Each row has a class, written as a number after it.
[ -5 -16 -28 -15 -13  21 -43  21  22 -17   1   0   6 -42  38 -17  55  -5
 -16  14  25 -12  30  31 -68  26  20 -17 -46  24 -38   7  12] -> 6
[-34 -15  14  -6 -24   7 -11 -26  -8   3 -30  -7 -23  11  21  15  -6  30
 -11   8 -16 -47 -12 -11  17 -33  -6  -4  32 -15 -26  -3 -12] -> 0
[-14   2 -27  35  21  16  -3  15  12   1  26 -31   1 -64  41 -48  -6 -54
  -8  -6  -9  17  30  10  -5 -22  -9 -26  -7  -1  41  -5 -13] -> 9
[-11   9 -32   8  13  -7 -20   2 -31  -2  22 -25 -14  -3 -22 -74  13  11
  -2  32  -5  12   8 -45  -1 -41 -45  -3  23   9  39  -6  24] -> 9
[  6  11  -9  31   2  48 -30  -9  53 -11  16 -48 -11 -41  -8 -21   3 -43
   4 -40  -9  14  20  16 -18   5   1  18 -28   8   3   9 -16] -> 7
[ 23  12 -20  12  26 -13 -11  30   2  21  14  12  13  -8  14 -23   4 -22
 -16  18  22  30  -4 -15 -54  26  44 -14 -19  25  -2 -16 -45] -> 8
[  4 -10 -29   6 -11   6 -43 -30  18  26 -13 -34 -39 -21   9   3  18  -7
  -4  16  -1 -33  28  -9  23  -9  16  -2  48 -31 -33   7 -27] -> 8
[ -8 -25 -28  27  41 -17 -18  49 -14  33   4  -8  30  21  16  28 -35 -13
 -23  28   4   3  56 -52  -5 -39 -28 -14   2   6  12 -24  -8] -> 2
[-14  22  30  46   8 -11 -29 -36  -1  30  17 -43 -41 -45  22 -34  40 -58
  15  21  -2  -8  -6 -17  14 -16 -14 -51 -29 -32  39 -27  31] -> 8
[ -5  -8 -18 -13 -38 -23 -26 -39  13 -13 -28 -57   6  24  -7   6  45  28
  31  29 -14 -46   4  -2 -19 -34 -24   2  26 -57  -4   1  36] -> 10
[ 12   0  25  -2  -5   3  -6  11 -15  25 -18  38  17  20  18  19   0 -41
  16  67  13   2   6 -60  -5   2 -27 -40   3  16   5 -25 -24] -> 1
[  1 -11 -12  39  10   9 -11   7  14  42  -5   2   8 -36  46  -1 -13 -29
   8  41 -15 -20  25 -20 -14 -42  -4 -52  30 -10 -10 -21 -43] -> 7
[ -4  -5 -37  17  -3   7 -36   0 -10   9  -9 -24 -24 -13   8  23 -16  -2
  10  27  11 -53  11  -3   3 -46  14  19  39 -20  16   8 -32] -> 5
[ 23  -4  33 -24   5   9 -22   9  -5   1  -8  17  26  -7  48 -15  24  14
  20  57 -14 -30 -26   1  -6  23 -47 -41  20   5  -9  -7 -22] -> 6
[ -6  -7 -35   5  15   6  20  26 -18  -4   0  -5 -28  65  42  -2 -36 -73
  27  76  17   9  17 -34 -25  -8 -57 -32  17  21   9  -3 -16] -> 2
[-30  11  37  17  16  26  -2  -7  46 -13  14 -22  29 -19 -17 -20  17 -60
 -12 -46  13  24 -49  26 -13  -8 -65  19 -58 -11  -9 -17 -25] -> 5
[ 13  19  36 -29   2  10  -4 -12  18 -17  -9 -57   7   4  36  12 -17 -34
  -1  -1  -1 -43  50   7   9  12 -10  11  30  -7 -41  34 -28] -> 2
[ -8  23  50 -18   1 -11   4 -35  12  -6  -6 -54  14  -7  21   4 -27   7
 -10  -4 -10 -45  13  11  24 -15 -15   0  33 -37   0  32  12] -> 0
[-29  10 -31  32 -12  21 -44   6  45 -34  15 -16 -40 -81 -12 -31  51 -59
  -7   1  38   4  20   6 -11  16 -28  -4  14 -28  33  -9   9] -> 5
[ 11   8  85  31  19  12  30   6 -14   7   2   5  35 -18  23  -5   2 -87
  17  58  -7  -2 -11 -25 -29 -55 -18 -28   9 -10  34 -24 -15] -> 5
[ 16 -21   6  10 -15   1 -51 -18 -12  26 -14 -46 -23 -24  -3  37  23   2
   5  23 -18 -63  14  -7   3 -38 -31   6  51 -63  -6 -19 -31] -> 9
[ -6   2  -2   2   4   9  -4  -5   8  20 -16 -28   9 -21  25   7  16 -25
 -12  10   6 -39  26  -6 -14 -37  16  23  70 -19 -24 -10 -14] -> 4
[ -6   6  21 -32 -32   9 -29 -25 -14  -9 -31 -37  -7  14   6  21  -8  10
  16   4  -8 -74 -25 -22   4 -47 -17  35  30 -20 -17   2 -30] -> 1
[-22  -1 -18 -13 -12 -22 -11 -24   3   7 -36 -32  12   4  10   1   6  44
 -15 -12 -12 -57  -6  17   0 -42 -15   7  32 -43 -62  -2 -39] -> 9
[ -2  22  -7 -23 -16   1  -7 -23 -16   7 -25 -20 -32   4  19  31  -9 -25
   3  35  22 -35 -22 -42  -2 -20   6  13  62 -11  -2   4 -18] -> 4
[-13  23  14  34 -26  45 -29 -19  43 -18 -43 -16 -29 -18  -6  20  18 -13
 -11 -20  14   9  -1 -13 -63 -21  -9 -15 -62  29  -7  -5  -4] -> 4
[ -4  12  25 -10  -9 -16 -21 -10   4   4 -27 -42  -3  24  20  19  35  12
   0  18   6 -52   6  -1 -22  -3  -8   6  22 -27 -21 -15  22] -> 10
[ -9  33 -11   5 -15  18 -14 -17  27   6  12  16 -37 -23  14 -37   9  19
  -8   6  32   6 -24  33 -18  -3  -1 -26 -55  32  27  30  23] -> 3
[  2  28  14   8   5  38 -11  -9  32  -6  21 -49 -11 -13  12 -19 -14 -49
   8 -21  13  20  -6  18 -34  -4 -20   0 -70  24  28  21   4] -> 10
[ -30   -4   35    4   20   19   15    5   -4  -11   22  -14   -5    7
   25  -29   12 -114  -25   27   19   40  -45  -25   35   26    2  -18
   13    3    6   -4  -30] -> 8
[ 38  11  17  29 -36  14   5   6  23   1 -13  46 -14 -33  16  -3 -21  14
  27  18 -22  -5  66 -19 -70  -5  -5 -38  -5  24   6 -27 -24] -> 0
[ 38  -2  -3  24  -4  12 -25  -6  24  43 -32  13 -19  33  -9  19   6  65
 -10  70   4  -9  19 -34 -52 -22 -52 -40  45   5  11  -5  -1] -> 4
[-32  26  41   5  27  15 -13  11  34 -43   9 -50  -1   4  30 -29  45 -64
 -15 -20  35  -9  -5  59  -9  63 -39   6 -31   5 -25   3   6] -> 5
[-24  33   2  27  40  -1 -16 -18  10   9  18 -60   5  -3  -1 -50  45 -77
  25 -14  15  19 -10  16   1  23 -19   5 -55 -12  13 -12  15] -> 2
[-45  15 -49  40 -57  -9 -31  -8  -3 -33  28 -18 -43 -10 -15 -41   0 -32
  12  10  19  37 -39 -48 -14  23 -15 -42 -41  16  46 -27 -46] -> 4
[ -4  -2 -54  19  -1  29 -50   6  20  -3 -11 -43 -73  10  30   4 -17 -32
   6  25   0  21  33 -36   1  66 -46 -14   1  31 -23 -16  -5] -> 6
[ 22  14 -19  16 -14 -15 -43 -29 -10  45  -8 -28 -30 -11 -13  30   1  -2
  26  21   0 -43  36 -35   5 -14  16  28  27 -23 -12 -24 -23] -> 5
[-17 -10  35   6 -42   0  -2  -6   6  -5  37   1  -4  28  13 -26  48 -13
 -17   7  11  -6   7  10 -44   8   1 -21 -82  18  15 -20  21] -> 2
[ 14  17  34  -1  -6   7 -31  10  30 -18  40 -18 -17 -34   5 -22  48 -41
   7 -13  24  -7  14  33 -59  55 -48 -21 -48  -3 -22 -13   8] -> 7
[-30  52  52  31   7   8   2 -24  35 -37 -42 -36   3 -47  46 -12  22 -43
   0 -12   3   4  -2   9  21  31   5 -59  -7  -5   4  11   4] -> 4
[ 15 -19  10  31  23  40   8  29 -14  -5  14  -2  -2   4  -5 -13 -21 -79
  24  69   3  13  -3 -20 -41 -60 -48  -3  36   4  38  -1 -36] -> 5
[  1   0  29  -9  -6  21 -19 -24   2  -6   1 -56  11  -7  -2 -29  -7  11
   2  18 -24 -48  28 -15 -16 -71 -34  26  46 -12  10  19  11] -> 0
[  5  16 -44 -16 -38  -8 -16 -47  34   4 -51 -22  -9 -17   2  -9  38  16
  10  19 -15  -2  12 -70 -23  -3  -4  11  78 -11 -40 -26 -10] -> 4
[ 15  22   8  22 -12 -20 -36 -26  -3  19 -27 -38 -20   7  21  -6  -5  26
  18  20 -26 -50  36 -42   3 -28   4 -18  15  -3 -10 -22 -14] -> 8
[ 18 -13  32  10  -2   7 -11  15 -14  29 -12  29 -10  -4  23  51 -15 -22
  -4  39  -2  12  -1 -49  15  24   9 -36   4   3  30 -20 -21] -> 1
[ 23  16  31  17  30  -9 -13  13 -28  38  -2 -19   5  -1  41   6 -33 -49
  15  57 -14  28  29 -72   5   4 -20 -41   3  42 -14 -22 -25] -> 3
[ 35  23  32 -21  -8 -15 -31 -17  20  -9  -9 -41 -16 -22  32  20   9  -8
   7   2  -7 -46   3 -12  -1  30 -15  -1  36 -31  -3  -8 -19] -> 8
[-44   0 -32  23   4 -18 -24   5 -21  -6  18 -25   7   1 -23 -57  24 -23
 -13  24  10  12  15 -36  30 -21 -38 -16   6  -9  15 -18   5] -> 9
[-24  15  70  37 -22   8  25 -10  14  -7   8  25 -17 -22   2  -5  -7 -19
 -11 -18   8 -13 -28  38 -18 -21 -12 -31 -47 -15  -4 -12 -28] -> 5
[  8  20  16  10  -5 -10  -2  14  -7   1  17  18  14 -24  16 -20  16 -15
   6   9   6   3 -43   8 -10  21  38   2   1   6  29 -22 -33] -> 3
[ 10 -15  39  27  18  21  -6  -6  18  29 -34   6 -21 -27  49  48   0 -37
   0  41  -9  -3  12  -2  15  15 -17 -57  28 -19 -27  -5 -36] -> 5
[  9 -14 -28 -12  19  13 -40  -6  19  31  -7 -37 -19 -21   8   8  28  25
  -8   8   6 -49  -1  14 -47 -56 -39  26  26 -38   3   6  12] -> 2
[  8 -10 -10  26  30  23 -29  13  17  17 -12   0  -4  -4  21  32   1 -51
  19  52  15   4  -4 -17  -3 -10 -63 -27  -1  -5  38 -10  -7] -> 5
[-33 -29 -18   8  24  17 -18  26  32 -23   5 -18  42  -5  41 -35  30  29
 -41 -24 -14  11 -71  44  -1  35  33 -13  -1   6  -1   6 -47] -> 7
[  0  47  17  17 -13  17  -2 -11  12  -5 -10  20 -72 -33   0  12 -20 -22
   6  11  34   1 -15 -14  -3  15 -39 -37  15  -2  26   5  -8] -> 4
[-61   2  18  14  15  -8  22  15 -18 -29  10 -22  23   0  51 -41  12 -60
   0   1  -4  22 -50   5  39  15  13 -36 -14  -1  23 -13  -9] -> 10
[ 17  27   7  12  -2  19 -18  17  36 -23  12 -26 -34 -39  41  -3 -20  -4
 -17 -34   3 -18  54  34 -17  36 -24 -11 -23  15  23   3  -5] -> 9
[-15  22  -4   2  12  -6 -42  -3 -16  34   7  -2 -40  -3 -10  -6  20  15
  -8 -12  26 -11 -29 -26 -25  -6 -30   3 -59  13  -3 -26   0] -> 2
[ -8  19 -31   5  -1   3 -33   9  18  -3  44 -33 -23 -67  40 -56 -15   0
  -5 -18   1   8 -15  11 -39  23 -25 -21 -47  16  20  -6 -12] -> 6
[  4 -39 -22  29  51  34 -21  46   2   6   3 -40  14   2   1  -2 -16 -15
  -6  38  -8  21  23  -2 -25 -50 -38 -11  33  -5  29  21  -1] -> 10
[ 15   6   3 -34  -1 -23  10 -17  22 -19 -14 -27 -10  -1  28  20  -9   2
  -3  -2   0 -42  31  21  11  -4 -16   2  51 -46 -25  27  26] -> 8
[-16  -8  38  -2  12  23  24  17  -6 -17   4  31  39 -10  32 -59  38  -7
 -15   8  -9  28 -56  21 -57  10  42 -16 -24  35   3  -7 -29] -> 0
[-13  -3 -34  32 -15  34 -44  -5  54  11  14 -20  11  -4   5 -30  54 -13
   8 -18  10 -30 -22  30 -83 -46 -27  23 -73   9  26 -39  10] -> 7
[-18  -4   5  31   3  28 -12   8  12   2  14 -11 -30  -9  -5  -5  28 -85
  -1  -6  20  50  -4  -2 -17  45   7  -5 -54   8  18 -20   5] -> 1
[-30  16 -12  35 -13  21 -42   6   3 -20  18 -52 -17 -59   3 -76 -14 -53
  -9  20  -1  18  42 -69 -34 -16 -10 -20  22  29  -6 -12 -59] -> 0
[ -8  -3   6  -4 -27 -10 -49 -21 -21   2   8 -50  -6 -10  -8  17  -5 -15
  18   7 -12 -42  37 -24  65 -17  -9  17  27 -17 -28   4 -21] -> 3
[-15 -12  -7 -16  -2   3 -18   6 -17 -14  -8 -50 -31   5   6  25  11 -25
   9   8   6 -39 -27  -2 -23 -31 -23  34  46 -43  -5  -8   3] -> 10
[ -3   1  12 -10 -18   2 -17 -16   5 -13 -34 -35 -38 -25  27  30 -31  45
  -9  -5 -27 -71  24   4  28 -21 -16   8  71 -40 -36  11   4] -> 6
[  8  -3 -31  28 -22  -4  -8  24  10   6  -5  26  -3 -16  39  -2 -10 -50
   7  79   7   3  30 -54 -16  24  -4 -43  54  -3  24 -40 -29] -> 6
[  8  17   0  -4  -4  22 -13  -3  27   2  -5 -14 -34  16  50   5  -2   4
   9  -8  13 -21   9  41 -42  27 -11 -12 -67  31  17  11  27] -> 1
[-20  41  19  31 -26  17 -24 -23 -12  20  22  -2 -80 -32  18 -23  -7 -47
  21   0  12 -17 -52 -10   6  24 -21 -15 -46   5  22 -42 -20] -> 6
[ 44   2 -12  25  22 -25 -17  46  -6  41  -3  43  -1 -18  20  50 -29  -4
  15  36   5  15  58 -37 -15  16 -25 -35   2  15  10 -39  -1] -> 3
